Here is a tiny trained network, its code and every weight. The questions are about switching its units off for an input and a class, where a switched-off unit gives its printed mean instead of its output.

import numpy as np


def w(rows, s, z=0):
    codes = np.array(rows[::2]) - 128.0
    scale = np.full(codes.shape[1], s)
    scale[-1] = z or s
    return codes * scale


def norm(h):
    return h / np.sqrt((h * h).mean(-1, keepdims=True) + 1e-5)


def f(y):
    return y / 2 * (1 + np.tanh(0.7978845608 * (y + 0.044715 * y**3)))


def log_softmax(a):
    a = a - a.max(-1, keepdims=True)
    return a - np.log(np.exp(a).sum(-1, keepdims=True))


def net(x, mask):
    res = np.array(x, float).reshape(1, 5) / 4 @ E
    u = 0
    for l in range(2):
        y = f(norm(res) @ A[l][:, :-1].T + A[l][:, -1])
        res = res + np.where(mask[u : u + 16], y, B[l][:, -1]) @ B[l][:, :-1]
        u += 16
    return log_softmax(norm(res)[-1] @ U[:, :-1].T + U[:, -1])


A, B = {}, {}
E = w([
[128,129,129,128],'x0',
[128,128,128,128],'x1',
[228,128,119,141],'x2',
[135,162,1,112],'x3',
[150,104,150,58],'x4',
],0.008)
A[0] = w([
[124,124,127,136,136],'0.n1',
[140,119,113,119,86],'0.n2',
[137,125,140,9,212],'0.n3',
[142,140,151,146,112],'0.n4',
[83,111,179,128,127],'0.n5',
[146,119,56,103,97],'0.n6',
[123,123,121,120,114],'0.n7',
[172,112,186,158,123],'0.n8',
[107,98,137,103,117],'0.n9',
[114,125,125,110,118],'0.n10',
[124,124,145,158,123],'0.n11',
[29,129,159,104,155],'0.n12',
[31,138,64,77,102],'0.n13',
[60,127,121,161,78],'0.n14',
[114,138,120,220,253],'0.n15',
[121,129,121,131,131],'0.n16',
],0.016,0.0047)
B[0] = w([
[123,135,126,129,132],'0.n1',
[138,142,115,121,123],'0.n2',
[185,2,142,137,231],'0.n3',
[151,153,146,113,136],'0.n4',
[72,132,67,72,206],'0.n5',
[142,145,58,147,194],'0.n6',
[138,119,127,137,126],'0.n7',
[129,171,203,115,195],'0.n8',
[97,86,142,139,147],'0.n9',
[132,103,135,140,133],'0.n10',
[156,160,127,107,143],'0.n11',
[79,127,33,66,254],'0.n12',
[121,81,234,254,249],'0.n13',
[63,166,99,114,183],'0.n14',
[92,235,125,153,235],'0.n15',
[117,125,125,142,132],'0.n16',
],0.026,0.008)
A[1] = w([
[210,97,187,72,40],'1.n1',
[128,74,102,59,4],'1.n2',
[167,118,179,178,155],'1.n3',
[50,55,133,134,71],'1.n4',
[131,110,128,91,58],'1.n5',
[127,160,72,218,51],'1.n6',
[127,84,112,70,21],'1.n7',
[79,167,245,175,5],'1.n8',
[195,236,115,125,100],'1.n9',
[130,94,128,70,40],'1.n10',
[131,68,226,135,80],'1.n11',
[198,141,94,89,152],'1.n12',
[250,78,93,94,80],'1.n13',
[123,182,42,126,106],'1.n14',
[89,143,180,162,23],'1.n15',
[113,88,87,116,128],'1.n16',
],0.015,0.0042)
B[1] = w([
[34,147,36,76,196],'1.n1',
[202,97,88,140,181],'1.n2',
[69,153,171,90,228],'1.n3',
[237,165,149,94,235],'1.n4',
[144,104,101,136,123],'1.n5',
[170,76,35,78,242],'1.n6',
[181,103,92,133,162],'1.n7',
[199,182,83,203,254],'1.n8',
[199,63,175,76,232],'1.n9',
[164,102,79,127,149],'1.n10',
[7,123,174,52,226],'1.n11',
[116,140,64,187,151],'1.n12',
[129,251,114,219,231],'1.n13',
[67,51,172,96,240],'1.n14',
[152,141,91,167,168],'1.n15',
[174,170,153,130,191],'1.n16',
],0.033,0.0049)
U = w([
[11,173,131,53,208],'0',
[204,48,73,52,147],'1',
[134,185,64,250,157],'2',
[99,45,253,187,5],'3',
[224,215,234,115,61],'4',
],0.017,0.0019)

Each question gives the input, the list of numbers given to net, and the class t.
The units are the neurons (one row each of A and B). Each row of codes is followed by its name. A weight is (code - 128) times the scale printed after its matrix; where a second scale follows, it is the last column's (A, B and U).
mask holds one flag per neuron, layer by layer. A switched-off neuron (its flag False) gives its mean, the last column of its row in B, instead of its output. The means were averaged over made-up inputs and are rounded, as every weight is.
A unit's drop is (log p(t) with every unit on - log p(t) with that unit switched off) / (log p(t) with every unit on - log p(t) with every unit switched off).
The circuit of an input: a set's keep is (log p(t) with only the set's units on - log p(t) with every unit switched off) / (log p(t) with every unit on - log p(t) with every unit switched off). Starting from the 12 units with the biggest drops (on a tie, the unit counted first), units are removed one at a time, each time the one whose removal leaves the highest keep (on an exact tie, the one counted first), for as long as the keep stays at least 0.8.
units of the circuit, in order: the units of the circuit, biggest drop first
most important unit: the unit with the biggest drop
k most important neurons: the k neurons with the biggest drops, biggest first
top k neurons in layer l: the k neurons of layer l with the biggest drops, biggest first
drop when u is switched off: that unit's drop, to one decimal
input [-3,-7,-6,5,2], class 3: units of the circuit, in order -> (0.n13)
input [3,-1,3,-4,1], class 0: units of the circuit, in order -> (0.n15; 1.n11)
input [-3,7,5,4,0], class 1: top 2 neurons in layer 1 -> (1.n9; 1.n14)
input [-3,-2,0,7,2], class 3: units of the circuit, in order -> (0.n13; 0.n12)
input [-2,-4,1,8,8], class 2: top 3 neurons in layer 1 -> (1.n13; 1.n14; 1.n9)
input [3,1,2,0,-5], class 4: units of the circuit, in order -> (0.n12; 1.n9; 0.n15)
input [-8,-8,4,7,-2], class 1: 2 most important neurons -> (0.n3; 1.n6)
input [-2,-3,6,-6,1], class 0: 3 most important neurons -> (0.n15; 1.n1; 1.n11)
input [-1,1,0,-8,5], class 1: top 2 neurons in layer 0 -> (0.n13; 0.n5)
input [-2,4,5,-8,1], class 0: 2 most important neurons -> (0.n15; 1.n1)
input [5,-2,-5,4,0], class 2: 4 most important neurons -> (0.n13; 1.n8; 0.n3; 1.n14)
input [6,0,8,3,-2], class 1: 2 most important neurons -> (0.n3; 1.n6)
input [5,3,-5,1,1], class 3: 2 most important neurons -> (0.n13; 0.n15)
input [6,0,-6,-2,3], class 1: most important neuron -> (0.n12)
input [8,3,-7,0,5], class 1: 2 most important neurons -> (0.n12; 1.n4)
input [2,-3,0,0,-6], class 0: top 2 neurons in layer 1 -> (1.n4; 1.n14)
input [5,-5,2,1,2], class 2: 2 most important neurons -> (0.n13; 1.n13)
input [-8,4,8,4,8], class 2: 2 most important neurons -> (1.n13; 0.n13)
input [2,1,7,3,4], class 2: 2 most important neurons -> (0.n13; 1.n13)
input [-2,-7,1,-8,-2], class 4: most important unit -> 0.n8
input [0,-2,6,6,8], class 2: drop when 1.n13 is switched off -> 0.3
